x =
[[125 133 132 104 114 126 110 144]
 [105 147 137 115 136 133 148 150]
 [121 149 146 119 116 150 117 117]
 [134 122 138 137 120 135 108 122]
 [118 123 132 129 104 145 105 152]
 [114 114 129 150 142 137 105 129]]
Rows and columns are counted from 1.
row 1 col 1 -> 125
row 3 col 8 -> 117
row 5 col 3 -> 132
row 6 col 1 -> 114
row 6 col 7 -> 105
row 2 col 6 -> 133
row 5 col 2 -> 123
row 4 col 6 -> 135
row 4 col 3 -> 138
row 2 col 7 -> 148
row 1 col 5 -> 114
row 2 col 1 -> 105
row 1 col 4 -> 104
row 3 col 1 -> 121
row 1 col 8 -> 144

a =
[[100 149 138 127]
 [155 130 113 143]
 [157 149  98 120]]
Rows and columns are counted from 1.
row 1 col 1 -> 100
row 3 col 3 -> 98
row 3 col 2 -> 149
row 3 col 4 -> 120
row 2 col 4 -> 143

data =
136,155,127,147,141,106,114,106,144
116,110,151,116,137,114,115,151,110
145,149,127,152,131,102,146,132,156
124,126,124,113,118,139,104,119,148
135,142,142,143,123,120,127,138,146
155,127,125,102,154,114,115,147,127
101,112,120,126,125,108,135,142,145
117,123,133,126,106,105,136,123,113
136,149,147,146,143,110,131,120,104
154,103,125,132,123,109,138,130,108
126,146,147,141,151,110,115,150,149
140,108,112,126,119,140,121,101,113
146,100,112,151,153,126,108,118,108
113,139,148,143,114,112,135,150,129
135,127,150,144,121,138,154,103,146
114,149,142,135,109,124,101,148,121
Indices start at 1.
row 1 col 1 = 136
row 7 col 5 = 125
row 1 col 3 = 127
row 9 col 9 = 104
row 11 col 1 = 126
row 1 col 2 = 155
row 5 col 7 = 127
row 11 col 8 = 150
row 11 col 5 = 151
row 4 col 5 = 118
row 3 col 3 = 127
row 13 col 2 = 100
row 4 col 8 = 119
row 8 col 3 = 133
row 16 col 5 = 109
row 7 col 1 = 101
row 16 col 8 = 148
row 8 col 1 = 117
row 9 col 1 = 136
row 4 col 6 = 139
row 5 col 8 = 138
row 3 col 6 = 102
row 4 col 1 = 124
row 10 col 7 = 138
row 6 col 8 = 147
row 3 col 1 = 145
row 14 col 5 = 114
row 13 col 7 = 108
row 7 col 9 = 145
row 13 col 8 = 118
row 15 col 5 = 121
row 2 col 5 = 137
row 9 col 7 = 131
row 15 col 9 = 146
row 4 col 9 = 148
row 9 col 3 = 147

A =
[[113 126 126 129 136 113 128]
 [106 144 133 113 136 123 121]
 [113 131 133 124 133 116 126]
 [151 128 124 137 119 145 131]
 [108 129 132 120 129 116 125]
 [126 124 122 132 134 123 132]
 [112 125 131 122 134 118 128]
 [130 128 130 138 134 117 128]
 [109 122 137 123 134 114 128]
 [146 140 123 141 136 135 126]
 [117 144 142 125 141 116 126]
 [126 128 129 132 131 122 129]
 [116 105 118 122 114 122 133]
 [111 122 138 129 136 107 130]
 [119 115 134 130 128 111 132]]
Indices start at 1.
(1, 1): 113
(12, 2): 128
(11, 2): 144
(4, 6): 145
(2, 7): 121
(6, 3): 122
(9, 1): 109
(15, 6): 111
(11, 7): 126
(9, 6): 114
(2, 4): 113
(5, 4): 120
(1, 2): 126
(13, 5): 114
(10, 4): 141
(12, 7): 129
(11, 6): 116
(8, 3): 130
(12, 6): 122
(8, 6): 117
(4, 1): 151
(9, 3): 137
(10, 6): 135
(4, 5): 119
(3, 4): 124
(6, 7): 132
(15, 4): 130
(11, 1): 117
(6, 2): 124
(8, 5): 134
(5, 5): 129
(12, 3): 129
(12, 5): 131
(13, 7): 133
(11, 5): 141
(4, 2): 128
(6, 5): 134
